25.1,46.6,-61.4,-3.4,-36.0,-27.0
-8.0,20.0,41.9,60.3,29.4,-12.8
result: 25.1, -12.8

-1.0,-13.0,10.1,27.6,-41.6,-51.2
8.5,-13.6,-16.8,-28.2,47.5,33.9
-8.0,14.9,-26.2,7.4,26.0,62.8
result: -1.0, 62.8

57.8,-5.8,-20.3,3.4,66.5,35.9
39.1,-18.2,41.7,44.9,-55.1,-58.0
-45.4,-50.0,-60.7,30.0,60.8,-55.6
result: 57.8, -55.6

28.0,47.7,-5.6,-16.4,65.6 result: 28.0, 65.6

7.5,-1.7,-41.1,-70.9,-24.7 result: 7.5, -24.7

51.3,31.5,50.6,54.0,52.9,52.9 result: 51.3, 52.9

30.1,-65.2,-37.3,57.8 result: 30.1, 57.8
---
Input:
[[-13.1 -47.3  -5.4   5.0 -37.4 -62.3  21.5]
 [ 32.3 -48.2  29.7  48.9 -27.6  10.7  26.6]
 [  4.9 -28.8  36.9  30.2   4.8  -1.8  11.7]]
Output: -28.8

Input:
[[-46.9  56.4 -48.1   6.4  55.0]
 [ 62.4  54.1 -40.4 -47.2  45.7]
 [ 52.1 -47.4  52.3  55.8 -51.2]]
Output: -47.4

Input:
[[ -0.2  -7.2  38.9   3.9 -62.2]
 [ -0.3 -21.8  21.1 -32.6  49.1]
 [ -0.5  -6.5  14.8  26.7 -15.6]]
Output: -6.5

Input:
[[  6.8 -71.7  66.4 -24.6  28.9  53.8  54.6]
 [  8.1  44.6   6.0  34.9   7.7 -34.0 -58.7]
 [-17.0  17.3 -18.3  47.6  34.3 -57.4 -22.0]]
Output: 17.3

Input:
[[ 18.1   1.0  19.3 -10.9  18.7  61.5]
 [-31.4  -1.3   6.4 -13.5  -4.7 -72.8]
 [ 10.1   2.6 -12.7   6.8  -5.5  16.9]]
Output: 2.6

Input:
[[-33.2  19.8   4.9 -32.8  15.4  -9.7]
 [-17.1  11.1  21.1 -40.0  14.7 -15.3]
 [-16.8  -6.3  20.6  52.4 -68.7   1.3]]
Output: -6.3

Input:
[[-48.6 -32.5 -13.2  -7.3 -14.8 -19.1  -6.2]
 [ -7.3 -13.1 -19.4  -9.1  18.0  45.4  54.1]
 [  8.5 -24.2 -47.3 -47.6 -29.2 -11.7  -7.7]]
Output: -24.2

Input:
[[-24.6  -5.3  14.7   1.6  -4.4]
 [-15.7  47.8  12.0 -61.3  46.5]
 [ 57.9 -24.1 -10.9   5.6 -10.8]]
Output: -24.1
---
[[14, -23, 32, 45], [9, -31, 30, 0], [15, -30, 29, 41]]
-31
[[230, 183, 72, 120, 99, 741, 819], [750, 687, 659, 722, 661, 423, 217]]
687
[[36, 85, 91, 221], [205, 95, 204, 155]]
95
[[19, 73, 58, 24], [54, 79, 77, 9], [90, 98, 14, 97]]
79
[[-15, 33, 42, -9, 9, -42], [-8, -23, 11, -5, -27, 8]]
-23
[[138, 79, 154, 123, 131, 136, 133], [95, 182, 109, 76, 250, 70, 180], [41, 191, 68, 243, 70, 71, 201]]
182
[[852, 268, 741, 943], [457, 614, 419, 178]]
614
[[223, -697, -512, 908, -586], [-150, -285, -548, -539, -702]]
-285
[[6, 5, 5, 5, 6, 5], [7, 7, 3, 2, 5, 7]]
7
---
[ 25.3  -2.2  29.3   1.5  -0.8 -33.0 -66.8]
29.3

[[-23.4  -7.4  25.2  -2.5]
 [  6.8  75.9   2.0 -13.0]
 [ 37.7 -10.6 -21.1  10.9]]
-21.1

[-38.7  -4.1  -9.3  10.9   0.4 -60.5 -26.3]
-9.3

[-59.5  31.6  27.0 -34.4  45.4   6.0]
27.0

[[  0.2  -4.9  -2.4  -2.2   4.6  -7.0]
 [ 69.2  19.9  -7.3  -4.1 -13.9  24.2]]
-7.3

[-18.4  59.4  11.0  22.7  19.1  -6.4 -49.0]
11.0

[ 62.2  54.5 -34.1 -41.1  34.4  52.1  57.0]
-34.1

[-50.9  36.2  57.3 -23.7]
57.3

[ 28.6   5.0  57.3  44.5 -11.1  20.7  25.2]
57.3

[ 18.6  54.6  -5.5 -16.5 -57.6  11.7 -10.6]
-5.5
---
[67.5 60.9 20.0 75.0 10.0 44.4] ans = 10.0

[[ 12.3  49.6  -4.5 -19.6  11.5  16.2 -37.2]
 [  3.0  16.3 -43.9 -49.8   7.6  31.4   6.3]
 [ 30.3   0.4 -38.4  51.5 -42.7 -54.6   9.0]] ans = 11.5

[-57.2  10.7 -54.7  10.2  13.6   4.6  33.0] ans = 13.6

[-34.3 -36.9 -52.7  -6.5 -73.8] ans = -73.8

[ 26.7 -26.3  21.1  -5.9  25.5  54.2  -3.3] ans = 25.5

[[  6.5  11.6  -1.3  -1.0]
 [-10.2 -18.3 -66.4 -33.4]] ans = -10.2

[ 76.4  58.9  10.4 -67.0  26.9] ans = 26.9

[-67.2 -26.1 -46.8 -46.0  -3.1 -37.3 -24.3] ans = -3.1
